Below are the code and all the weights of a small trained network. Each question names an input and a class and asks about switching units off, where a switched-off unit gives its printed mean instead of its output.

import numpy as np


def w(rows, s, z=0):
    codes = np.array(rows[::2]) - 128.0
    scale = np.full(codes.shape[1], s)
    scale[-1] = z or s
    return codes * scale


def f(y):
    return np.maximum(y, 0)


def log_softmax(a):
    a = a - a.max(-1, keepdims=True)
    return a - np.log(np.exp(a).sum(-1, keepdims=True))


def net(x, mask):
    res = np.array(x, float).reshape(1, 2) / 4 @ E
    y = f(res @ A[0][:, :-1].T + A[0][:, -1])
    res = res + np.where(mask, y, B[0][:, -1]) @ B[0][:, :-1]
    return log_softmax(res[-1] @ U[:, :-1].T + U[:, -1])


A, B = {}, {}
E = w([
[115,125,49,138,213,172,172],'x0',
[207,105,97,6,136,111,185],'x1',
],0.014)
A[0] = w([
[103,105,188,126,31,53,95,4],'N0',
[221,66,108,124,201,91,168,7],'N1',
[141,52,69,117,137,165,125,253],'N2',
[136,77,98,57,129,82,191,110],'N3',
[115,246,169,190,110,120,37,253],'N4',
[100,115,204,56,117,132,128,179],'N5',
[182,171,206,136,21,145,72,157],'N6',
[57,160,210,167,141,151,77,212],'N7',
[59,112,59,135,171,132,141,253],'N8',
[95,110,97,179,196,148,68,230],'N9',
[124,5,154,122,101,78,217,47],'N10',
[120,130,67,172,152,243,164,76],'N11',
[209,110,192,71,177,149,185,24],'N12',
[121,155,138,241,58,206,173,3],'N13',
[91,146,120,162,154,88,79,3],'N14',
[128,92,124,82,74,103,102,252],'N15',
[129,117,238,122,54,95,116,8],'N16',
[93,120,132,108,254,252,193,195],'N17',
[235,137,144,68,91,201,155,82],'N18',
[130,96,145,39,150,39,183,68],'N19',
[110,213,196,153,35,112,128,253],'N20',
],0.0091,0.0036)
B[0] = w([
[95,71,193,195,221,66,158,195],'N0',
[129,43,164,155,201,142,152,188],'N1',
[254,74,117,67,54,92,206,194],'N2',
[151,82,107,171,162,199,88,205],'N3',
[207,87,96,115,101,202,78,242],'N4',
[151,106,149,102,109,115,212,172],'N5',
[158,122,211,110,192,134,184,215],'N6',
[151,52,95,89,141,222,122,228],'N7',
[176,173,233,93,130,141,194,212],'N8',
[169,63,78,117,132,213,150,213],'N9',
[107,87,123,92,165,133,102,158],'N10',
[152,80,160,158,176,27,172,202],'N11',
[42,89,108,124,115,167,42,189],'N12',
[114,94,102,150,210,144,44,186],'N13',
[87,58,170,129,153,140,69,159],'N14',
[207,168,196,62,103,201,172,184],'N15',
[122,67,182,129,195,74,177,193],'N16',
[191,51,168,91,162,94,184,245],'N17',
[160,42,131,107,177,157,83,195],'N18',
[112,1,35,135,158,160,27,198],'N19',
[174,144,173,44,156,188,183,220],'N20',
],0.0071,0.013)
U = w([
[122,6,115,193,151,203,26,96],'0',
[173,78,202,169,178,91,234,75],'1',
[254,118,128,104,58,221,182,229],'2',
[29,204,69,192,76,22,103,3],'3',
[69,141,50,152,77,96,79,3],'4',
],0.0082,0.0036)

Each question gives the input, the list of numbers given to net, and the class t.
The units are the neurons (one row each of A and B). Each row of codes is followed by its name. A weight is (code - 128) times the scale printed after its matrix; where a second scale follows, it is the last column's (A, B and U).
mask holds one flag per neuron, in row order. A switched-off neuron (its flag False) gives its mean, the last column of its row in B, instead of its output. The means were averaged over made-up inputs and are rounded, as every weight is.
A unit's drop is (log p(t) with every unit on - log p(t) with that unit switched off) / (log p(t) with every unit on - log p(t) with every unit switched off).
The circuit of an input: a set's keep is (log p(t) with only the set's units on - log p(t) with every unit switched off) / (log p(t) with every unit on - log p(t) with every unit switched off). Starting from the 12 units with the biggest drops (on a tie, the unit counted first), units are removed one at a time, each time the one whose removal leaves the highest keep (on an exact tie, the one counted first), for as long as the keep stays at least 0.8.
units of the circuit, in order: the units of the circuit, biggest drop first
unit that matters most: the unit with the biggest drop
top k neurons: the k neurons with the biggest drops, biggest first
drop of u: that unit's drop, to one decimal
input [-6,7], class 0: unit that matters most	N19
input [1,-3], class 2: top 3 neurons	N19; N12; N0
input [2,-2], class 2: top 3 neurons	N0; N19; N16
input [6,7], class 0: top 2 neurons	N19; N12
input [2,-1], class 2: top 4 neurons	N0; N16; N6; N1
input [-7,-2], class 1: top 2 neurons	N0; N16
input [8,-7], class 1: top 2 neurons	N8; N11
input [5,0], class 1: top 2 neurons	N4; N11
input [8,5], class 1: top 2 neurons	N17; N11
input [8,-6], class 1: top 3 neurons	N11; N8; N17
input [-5,6], class 0: drop of N19	0.4
input [-5,4], class 1: drop of N11	-0.1
input [6,4], class 1: drop of N17	0.4
input [-6,1], class 1: units of the circuit, in order	N0
input [-5,7], class 0: drop of N19	0.2
